Here is a tiny trained network, its code and every weight. The questions are about switching its units off for an input and a class, where a switched-off unit gives its printed mean instead of its output.

import numpy as np


def w(rows, s, z=0):
    codes = np.array(rows[::2]) - 128.0
    scale = np.full(codes.shape[1], s)
    scale[-1] = z or s
    return codes * scale


def f(y):
    return y / 2 * (1 + np.tanh(0.7978845608 * (y + 0.044715 * y**3)))


def log_softmax(a):
    a = a - a.max(-1, keepdims=True)
    return a - np.log(np.exp(a).sum(-1, keepdims=True))


def net(x, mask):
    res = np.array(x, float).reshape(1, 6) / 4 @ E
    y = f(res @ A[0][:, :-1].T + A[0][:, -1])
    res = res + np.where(mask, y, B[0][:, -1]) @ B[0][:, :-1]
    return log_softmax(res[-1] @ U[:, :-1].T + U[:, -1])


A, B = {}, {}
E = w([
[214,170,63,186,150],'x0',
[52,204,95,223,113],'x1',
[132,94,117,159,102],'x2',
[126,119,103,128,104],'x3',
[158,192,206,116,2],'x4',
[128,125,115,127,118],'x5',
],0.0089)
A[0] = w([
[82,149,106,170,109,31],'neuron 0',
[129,156,141,102,144,142],'neuron 1',
[104,126,102,124,192,160],'neuron 2',
[12,177,128,170,128,51],'neuron 3',
[49,114,175,94,131,121],'neuron 4',
[107,83,118,161,214,112],'neuron 5',
[142,113,95,160,159,96],'neuron 6',
[72,177,117,173,128,32],'neuron 7',
[90,87,79,135,158,97],'neuron 8',
[181,166,107,115,147,157],'neuron 9',
[138,83,119,128,84,196],'neuron 10',
[173,79,124,60,111,94],'neuron 11',
[163,132,202,162,87,255],'neuron 12',
[172,161,104,175,159,86],'neuron 13',
[144,74,164,55,148,107],'neuron 14',
[133,89,137,174,93,202],'neuron 15',
[183,157,114,166,149,72],'neuron 16',
[202,156,132,160,159,74],'neuron 17',
[182,75,127,65,152,107],'neuron 18',
[214,157,85,149,146,113],'neuron 19',
[60,106,167,112,139,141],'neuron 20',
[81,103,136,103,105,134],'neuron 21',
[97,93,114,158,171,147],'neuron 22',
[195,171,115,150,140,125],'neuron 23',
[146,168,173,135,60,226],'neuron 24',
[105,82,114,94,97,126],'neuron 25',
[72,140,119,185,145,112],'neuron 26',
[158,178,152,131,72,142],'neuron 27',
[138,169,197,148,79,225],'neuron 28',
],0.011,0.00081)
B[0] = w([
[213,153,171,157,113,186],'neuron 0',
[98,120,133,165,129,135],'neuron 1',
[73,141,81,80,157,199],'neuron 2',
[216,182,213,253,118,253],'neuron 3',
[83,34,179,149,43,214],'neuron 4',
[107,170,77,53,185,236],'neuron 5',
[97,107,83,134,134,176],'neuron 6',
[202,202,172,188,146,209],'neuron 7',
[130,142,30,91,140,197],'neuron 8',
[96,60,163,201,96,172],'neuron 9',
[184,142,105,146,156,164],'neuron 10',
[228,167,150,158,118,240],'neuron 11',
[122,137,101,24,200,214],'neuron 12',
[122,100,169,153,80,192],'neuron 13',
[169,115,189,175,125,248],'neuron 14',
[113,122,78,132,136,152],'neuron 15',
[75,72,140,117,72,181],'neuron 16',
[79,98,141,178,115,187],'neuron 17',
[235,210,187,157,120,249],'neuron 18',
[56,2,166,185,55,217],'neuron 19',
[61,64,120,150,48,195],'neuron 20',
[70,108,130,147,70,174],'neuron 21',
[135,147,35,78,165,191],'neuron 22',
[40,71,143,131,66,189],'neuron 23',
[130,164,4,55,173,237],'neuron 24',
[102,142,134,179,114,171],'neuron 25',
[191,195,123,144,154,204],'neuron 26',
[102,119,54,40,174,211],'neuron 27',
[95,134,60,35,176,229],'neuron 28',
],0.0053,0.0063)
U = w([
[105,180,61,53,196,255],'0',
[249,202,212,202,134,68],'1',
[2,60,196,180,39,96],'2',
],0.0092,0.00039)

Each question gives the input, the list of numbers given to net, and the class t.
The units are the neurons (one row each of A and B). Each row of codes is followed by its name. A weight is (code - 128) times the scale printed after its matrix; where a second scale follows, it is the last column's (A, B and U).
mask holds one flag per neuron, in row order. A switched-off neuron (its flag False) gives its mean, the last column of its row in B, instead of its output. The means were averaged over made-up inputs and are rounded, as every weight is.
A unit's drop is (log p(t) with every unit on - log p(t) with that unit switched off) / (log p(t) with every unit on - log p(t) with every unit switched off).
The circuit of an input: a set's keep is (log p(t) with only the set's units on - log p(t) with every unit switched off) / (log p(t) with every unit on - log p(t) with every unit switched off). Starting from the 12 units with the biggest drops (on a tie, the unit counted first), units are removed one at a time, each time the one whose removal leaves the highest keep (on an exact tie, the one counted first), for as long as the keep stays at least 0.8.
units of the circuit, in order: the units of the circuit, biggest drop first
k most important neurons: the k neurons with the biggest drops, biggest first
drop when u is switched off: that unit's drop, to one decimal
input [-1,7,3,-4,-4,-4], class 1: units of the circuit, in order	neuron 3
input [5,2,4,2,5,2], class 0: 2 most important neurons	neuron 24; neuron 27
input [5,2,-2,6,5,-8], class 0: units of the circuit, in order	neuron 24; neuron 27
input [-7,-4,-5,8,7,6], class 0: 3 most important neurons	neuron 24; neuron 28; neuron 12
input [-6,1,6,4,6,1], class 0: units of the circuit, in order	neuron 24; neuron 28
input [8,-7,-7,7,-2,3], class 2: units of the circuit, in order	neuron 19; neuron 23
input [-5,-3,5,-1,5,5], class 0: units of the circuit, in order	neuron 24; neuron 12
input [-7,8,4,-1,4,0], class 1: 2 most important neurons	neuron 3; neuron 7
input [-5,-7,0,2,4,-2], class 1: 2 most important neurons	neuron 11; neuron 18
input [-8,-8,-3,1,0,5], class 1: 3 most important neurons	neuron 18; neuron 11; neuron 14
input [-8,1,-6,-6,-7,-1], class 2: 2 most important neurons	neuron 4; neuron 20
input [0,8,-5,0,8,5], class 0: drop when neuron 12 is switched off	0.2
input [3,-2,-8,4,-2,3], class 2: drop when neuron 27 is switched off	0.1
input [5,-7,-6,1,-4,6], class 1: drop when neuron 18 is switched off	0.5
input [2,-7,-4,-4,-5,6], class 1: units of the circuit, in order	neuron 18
